Below is a small trained network, with its code and all its weights. Each question gives an input and a target symbol and asks what happens when units are switched off, that is, made to give their printed mean instead of their output.

import numpy as np


def w(rows, s, z=0):
    codes = np.array(rows[::2]) - 128.0
    scale = np.full(codes.shape[1], s)
    scale[-1] = z or s
    return codes * scale


def f(y):
    return y / 2 * (1 + np.tanh(0.7978845608 * (y + 0.044715 * y**3)))


def softmax(a):
    e = np.exp(a - a.max(-1, keepdims=True))
    return e / e.sum(-1, keepdims=True)


def log_softmax(a):
    a = a - a.max(-1, keepdims=True)
    return a - np.log(np.exp(a).sum(-1, keepdims=True))


def net(x, mask):
    ids = ['ΔΨαβγεζλμπφω'.index(c) for c in x.split()]
    T = len(ids)
    res = E[ids] + P[:T]
    q, k, v = (res @ M[0].T for M in (Q, K, V))
    z = softmax(np.where(np.tri(T) > 0, q @ k.T / 3**0.5, -1e9)) @ v
    res = res + np.where(mask[0], z, O[0][:, -1]) @ O[0][:, :-1]
    y = f(res @ A[0][:, :-1].T + A[0][:, -1])
    res = res + np.where(mask[1:13], y, B[0][:, -1]) @ B[0][:, :-1]
    return log_softmax(res[-1] @ U[:, :-1].T + U[:, -1])


Q, K, V, O, A, B = {}, {}, {}, {}, {}, {}
E = w([
[116,116,2,73],'Δ',
[134,96,145,139],'Ψ',
[124,223,101,76],'α',
[64,112,152,46],'β',
[86,144,140,144],'γ',
[129,130,18,157],'ε',
[161,106,159,141],'ζ',
[178,65,148,152],'λ',
[227,156,174,79],'μ',
[127,132,213,42],'π',
[154,125,48,108],'φ',
[73,132,201,200],'ω',
],0.025)
P = w([
[105,54,28,131],'0',
[115,61,52,128],'1',
[128,90,76,140],'2',
[137,117,109,145],'3',
[145,135,136,151],'4',
[145,153,165,158],'5',
[147,153,203,152],'6',
[150,173,221,163],'7',
[154,177,255,166],'8',
],0.0065)
Q[0] = w([
[28,209,111,27],'h0',
[79,107,95,71],'h0',
[248,60,175,169],'h0',
],0.012)
K[0] = w([
[62,162,20,109],'h0',
[120,152,68,93],'h0',
[135,144,254,148],'h0',
],0.014)
V[0] = w([
[88,167,128,92],'h0',
[211,156,135,21],'h0',
[2,116,150,100],'h0',
],0.0072)
O[0] = w([
[38,185,216,66,1],'h0',
[192,136,107,46,238],'h0',
[65,100,255,154,59],'h0',
],0.0076,0.00061)
A[0] = w([
[8,119,96,126,167],'n0',
[131,35,133,99,121],'n1',
[86,171,206,108,86],'n2',
[70,139,128,242,118],'n3',
[113,194,80,140,3],'n4',
[112,160,126,56,112],'n5',
[134,78,117,43,176],'n6',
[183,162,148,82,154],'n7',
[74,121,93,196,165],'n8',
[97,31,85,197,134],'n9',
[196,169,110,90,95],'n10',
[151,117,148,222,141],'n11',
],0.013,0.0073)
B[0] = w([
[167,230,120,72,208],'n0',
[217,166,233,70,197],'n1',
[148,76,59,155,235],'n2',
[157,67,167,96,233],'n3',
[123,196,148,191,144],'n4',
[183,254,120,211,203],'n5',
[190,116,149,100,247],'n6',
[79,78,142,166,212],'n7',
[61,126,164,127,207],'n8',
[87,160,96,162,255],'n9',
[92,15,162,135,190],'n10',
[133,119,89,200,238],'n11',
],0.0086,0.0093)
U = w([
[176,173,49,77,100],'Δ',
[112,139,121,123,123],'Ψ',
[162,255,150,208,43],'α',
[122,231,186,54,69],'β',
[28,179,155,58,245],'γ',
[89,147,45,146,154],'ε',
[133,108,92,126,136],'ζ',
[210,143,79,198,132],'λ',
[141,30,95,85,64],'μ',
[154,132,199,81,173],'π',
[147,69,45,98,180],'φ',
[94,125,176,195,113],'ω',
],0.01,0.012)

Each question gives the input, a string of symbols that net reads in full, and the target symbol t.
The units are the heads (3 rows each of Q, K, V and O) and the neurons (one row each of A and B). Each row of codes is followed by its name. A weight is (code - 128) times the scale printed after its matrix; where a second scale follows, it is the last column's (O, A, B and U).
mask holds one flag per unit, heads first, then neurons. A switched-off unit (its flag False) gives its mean, the last column of its rows in O or B, instead of its output. The means were averaged over made-up inputs and are rounded, as every weight is.
A unit's drop is (log p(t) with every unit on - log p(t) with that unit switched off) / (log p(t) with every unit on - log p(t) with every unit switched off).
The circuit of an input: a set's keep is (log p(t) with only the set's units on - log p(t) with every unit switched off) / (log p(t) with every unit on - log p(t) with every unit switched off). Starting from the 12 units with the biggest drops (on a tie, the unit counted first), units are removed one at a time, each time the one whose removal leaves the highest keep (on an exact tie, the one counted first), for as long as the keep stays at least 0.8.
circuit, biggest first: the units of the circuit, biggest drop first
most important unit: the unit with the biggest drop
top k neurons: the k neurons with the biggest drops, biggest first
drop when u is switched off: that unit's drop, to one decimal
input γ Δ π λ λ, target π: circuit, biggest first => [n1, n2]
input λ ε γ λ γ λ λ Ψ φ, target φ: most important unit => n5
input β φ γ, target γ: top 3 neurons => [n2, n11, n5]
input β λ π γ ζ, target π: circuit, biggest first => [h0, n2]
input π ε γ ε λ α, target α: top 4 neurons => [n4, n5, n3, n2]
input π λ Ψ, target π: top 3 neurons => [n2, n1, n11]
input Ψ π φ λ π γ λ, target π: top 4 neurons => [n1, n2, n5, n9]
input ω λ Δ μ ζ, target μ: circuit, biggest first => [h0, n10, n5]
input π α λ ω Ψ μ, target ω: circuit, biggest first => [h0, n7, n0]
input φ φ π μ λ Δ, target Δ: drop when h0 is switched off => 0.1
input μ Δ Δ α, target α: drop when n5 is switched off => 1.9
input λ λ γ π λ λ λ μ, target μ: drop when n10 is switched off => 0.8
